Read these off the array that follows. Indices start at 1.
1) Give the top-right entry.
2) Give the entry at row 3, column 1.
3) Give the top-left entry.
4) Give the entry just left of the largest entry.
5) Give the entry in row 1 and column 2.
6) Give the entry directly below the smallest entry.
7) Give the largest entry.
8) Give the entry directly below the centre entry.
[[129 134 129 132 125 148 123]
 [133 115 116 129 114 131 123]
 [124 120 125 146 123 115 119]
 [101 124 138 116 124 107 139]
 [109 108 125 136 133 118 152]]
1) 123
2) 124
3) 129
4) 118
5) 134
6) 109
7) 152
8) 116

Questions about the row below.
1) Give the first entry from the right.
2) Give the third largest entry.
3) Give the second entry from the right.
103  129  121  137  139  149
1) 149
2) 137
3) 139

[[126 146 114 124 142 121 123 135 129 121 130 135 120]
 [125 144 149 137 120 111 114 128 140 141 133 123 118]
 [126 147 145 126 111 116 132 142 136 124 118 122 131]
 [126 137 145 149 147 139 129 119 113 111 113 120 128]
 [126 141 148 146 136 122 112 111 117 127 137 142 140]
 [126 138 146 149 145 135 125 115 111 112 117 126 135]
 [126 138 147 149 143 134 122 114 110 113 119 129 136]
 [125 146 147 129 113 112 126 140 140 130 120 118 125]
 [126 138 147 149 144 134 123 115 110 112 119 128 136]]
Find the entry just left of the centre entry.
A: 122
Find the second entry on the diagonal from the top-right corner.
A: 123
The bottom-right entry -> 136
Find the 2nd entry in reading order.
A: 146
Find the entry in the top-left corner.
A: 126
The first entry on the diagonal from the top-right corner: 120
The entry just right of the centre entry: 111
The largest entry in the last row is 149
The fourth entry in reading order: 124
The 2nd-last entry, reading row by row -> 128
The fifth-last entry, reading row by row -> 110
Find the entry in the bottom-left corner.
A: 126
The fourth entry from the end, reading row by row: 112
Find the 3rd entry on the diagonal from the top-right corner.
A: 118
Find the smallest entry in the last column.
A: 118
The third entry on the main diagonal is 145
Find the fifth entry, reading row by row.
A: 142
The 3rd-last entry, reading row by row: 119
The entry directly below the centre entry is 125

Read these off the matrix that follows.
1) Which number is the 2nd entry on the main diagonal?
2) Which number is the entry in the bottom-left corner?
3) Which number is the largest entry in the last row?
4) Which number is the 1st entry in reading order?
5) Which number is the largest entry?
6) Which number is the entry directly above the smallest entry?
7) Which number is the entry in the top-right corner?
8) Which number is the last entry, reading row by row?
[[132 129 133 136 130]
 [126 124 132 121 125]
 [127 130 133 125 124]
 [127 129 122 156 121]
 [130 131 130 129 125]
 [129 127 124 123 124]
 [128 130 130 149 121]
 [127 135 131 122 124]
 [128 125 124 122 125]
 [127 125 132 124 128]
 [125 134 124 107 124]
 [125 126 133 121 126]]
1) 124
2) 125
3) 133
4) 132
5) 156
6) 124
7) 130
8) 126

[120 106 129 131 125 117 131 145 130 117 122]
Report the entry just left of 130.
A: 145
Report the minimum.
A: 106
Report the entry just right of the largest entry.
A: 130

Questions about the grid below. Counting starts at 1.
1) Which number is the bottom-right entry?
2) Which number is the entry at row 3, column 1?
3) Which number is the entry in row 2 and column 1?
4) Which number is the entry at row 1, column 2?
5) Which number is the top-left entry?
6) Which number is the entry in the top-right corner?
7) Which number is the entry in row 3 and column 2?
139,143,143,137,132,134,143,138
140,149,146,140,134,136,146,141
145,148,137,141,132,132,137,138
141,142,142,138,133,134,142,136
146,144,157,143,139,142,157,139
149,142,158,139,135,138,158,142
133,131,135,131,130,130,135,131
142,139,138,138,133,133,138,133
138,132,157,132,133,138,157,138
152,154,154,149,140,141,154,141
139,139,132,135,130,129,132,133
1) 133
2) 145
3) 140
4) 143
5) 139
6) 138
7) 148

data =
[[139 122 138 123 135 120 127]
 [118 123 118 127 108 127 117]
 [117 130 114 131 116 147 123]
 [125 130 139 117 150 128 125]]
Rows and columns are numbered from 1.
The entry in the top-left corner is 139
Report the entry at row 1, column 2.
Answer: 122
The entry directly above 147 -> 127
Report the entry just left of the largest entry.
Answer: 117
Report the entry just right of 131.
Answer: 116
Report the entry in row 1 and column 3.
Answer: 138
The entry in the bottom-left corner: 125
Report the bottom-right entry.
Answer: 125
Report the top-right entry.
Answer: 127
The entry just left of the smallest entry -> 127

x = [[136, 146, 146, 132], [133, 148, 146, 136], [104, 117, 116, 105], [150, 140, 140, 152], [154, 138, 140, 150], [133, 148, 146, 136]]
Read off the entry just left of 117.
104
Read off the entry just right of the smallest entry.
117

Read these off the table that follows. Rows and columns are numbered from 1.
1) Report the entry at row 3, column 1.
2) Report the bottom entry of the column that holds the largest entry.
3) Report the bottom-right entry.
4) Report the entry at row 1, column 3.
5) Report the entry in the top-left corner.
6) Report the entry just left of 152.
7) Report the entry directly above the largest entry.
8) Report the top-right entry.
140  148  152  142  135  147
131  142  150  135  135  145
130  140  146  133  130  141
136  128  128  135  142  129
136  128  128  135  142  129
135  128  128  134  141  129
137  128  128  135  142  129
128  128  128  128  128  128
141  148  151  142  135  147
140  149  153  141  135  148
137  128  128  135  142  129
132  128  128  130  137  128
1) 130
2) 128
3) 128
4) 152
5) 140
6) 148
7) 151
8) 147

arr =
[[131 129 125 133 135 138 137]
 [116 123 133 124 130 104 112]
 [135 117 138 113 119 149 141]
 [139 123 132 127 122 126 137]
 [119 105 141 120 144 140 131]
 [145 107 117 140 134 124 115]
 [108 127 137 123 136 128 118]
 [127 102 141 124 126 153 115]
 [136 145 118 128 107 135 119]
 [130 130 114 124 121 130 108]
 [137 113 140 135 125 140 134]
 [145 107 117 140 134 124 115]]
The bottom entry of the column that holds the smallest entry: 107
The entry in the bottom-right corner is 115
Which number is the 4th entry in reading order?
A: 133
The third smallest entry is 105
The largest entry in the first row is 138
Which number is the largest entry in the last column?
A: 141
Which number is the 3rd entry on the diagonal from the top-right corner?
A: 119
Which number is the minimum?
A: 102
Which number is the 1st entry, reading row by row?
A: 131
The smallest entry in the last column -> 108
The entry directly above the smallest entry: 127
Which number is the entry just right of 116?
A: 123
The 5th entry, reading row by row: 135
The maximum is 153
Which number is the entry directly below the smallest entry?
A: 145
The largest entry in the last row -> 145
The entry just left of the largest entry: 126
Which number is the entry in the top-right corner?
A: 137
Which number is the top entry of the column that holds the smallest entry?
A: 129
Which number is the entry directly below the largest entry?
A: 135
The bottom entry of the column that holds the largest entry -> 124
Which number is the second smallest entry?
A: 104
The smallest entry in the first row: 125
Which number is the entry just right of 121?
A: 130
Which number is the entry just right of the largest entry?
A: 115
The entry directly above 120 -> 127

M =
[[128 130 123 123 131]
 [131 139 126 125 140]
 [114 147 145 108 115]
 [115 146 157 116 112]
 [126 142 124 126 133]
 [132 138 127 126 138]
 [126 131 124 131 133]
 [111 130 128 125 134]
 [126 128 126 135 130]]
Counting starts at 1.
Give the entry in the bottom-right corner.
Answer: 130
Give the entry at row 3, column 1.
Answer: 114
The entry at row 1, column 1 is 128
Give the entry in row 1 and column 3.
Answer: 123
The entry just right of the smallest entry -> 115
Give the entry just left of 116.
Answer: 157
Give the entry in the top-right corner.
Answer: 131
Give the centre entry.
Answer: 124
The entry directly above the largest entry is 145
The entry directly below 108 -> 116
The entry in row 1 and column 2: 130
Give the entry in row 2 and column 2.
Answer: 139
Give the bottom entry of the column that holds the largest entry.
Answer: 126
Give the top entry of the column that holds the smallest entry.
Answer: 123
The entry directly above 135: 125
The entry directly above 145: 126
Give the bottom entry of the column that holds the smallest entry.
Answer: 135
Give the entry directly above 142.
Answer: 146

[[121 139 126 142 133 124 131 121 130 125 129 128 122]
 [127 120 152 131 119 128 123 116 138 142 126 116 127]]
Find the entry directly above 123.
A: 131
The first entry on the main diagonal -> 121
Find the entry in the bottom-left corner.
A: 127
Find the second entry on the diagonal from the top-right corner.
A: 116
Find the entry just left of 122.
A: 128
Find the largest entry.
A: 152
Find the 4th-last entry, reading row by row.
A: 142
The bottom-right entry: 127
Find the top-right entry.
A: 122

m =
[[132 129 139 124 126]
 [146 138 106 131 138]
 [122 126 120 131 129]
 [140 132 141 135 124]
 [121 126 124 139 125]
 [117 124 120 127 128]
 [144 135 133 129 130]
 [119 125 112 126 132]
 [140 133 132 127 129]]
The maximum: 146
The entry in the top-left corner is 132
The second entry on the main diagonal: 138
Read off the bottom entry of the column that holds the largest entry.
A: 140
Read off the 5th entry, reading row by row.
A: 126
The last entry, reading row by row -> 129
Read off the entry directly above the smallest entry.
A: 139
The third largest entry is 141
The second entry in reading order is 129
Read off the 2nd entry on the diagonal from the top-right corner.
A: 131
The centre entry -> 124
Read off the bottom entry of the column that holds the smallest entry.
A: 132
Read off the entry just left of the centre entry.
A: 126
Read off the last entry in the row that holds the largest entry.
A: 138
Read off the second largest entry.
A: 144
Read off the fourth entry from the end, reading row by row.
A: 133
Read off the entry just left of 130.
A: 129
The minimum: 106

[[134, 122, 136, 131, 115], [148, 116, 131, 125, 133], [123, 135, 116, 120, 148], [107, 146, 117, 126, 141], [144, 117, 136, 130, 121], [132, 133, 125, 125, 142], [142, 115, 131, 121, 127], [139, 124, 127, 121, 137], [116, 131, 128, 129, 120], [103, 147, 125, 135, 124], [125, 137, 123, 130, 139], [123, 127, 132, 130, 115], [114, 135, 135, 141, 109], [119, 136, 123, 131, 134], [116, 134, 124, 130, 126], [140, 123, 123, 120, 144]]
The fourth entry in reading order is 131
The first entry in reading order -> 134
The entry just right of 147?
A: 125
The smallest entry is 103
The entry just right of the smallest entry?
A: 147
The second smallest entry?
A: 107
The third entry in reading order?
A: 136
The 3rd smallest entry?
A: 109
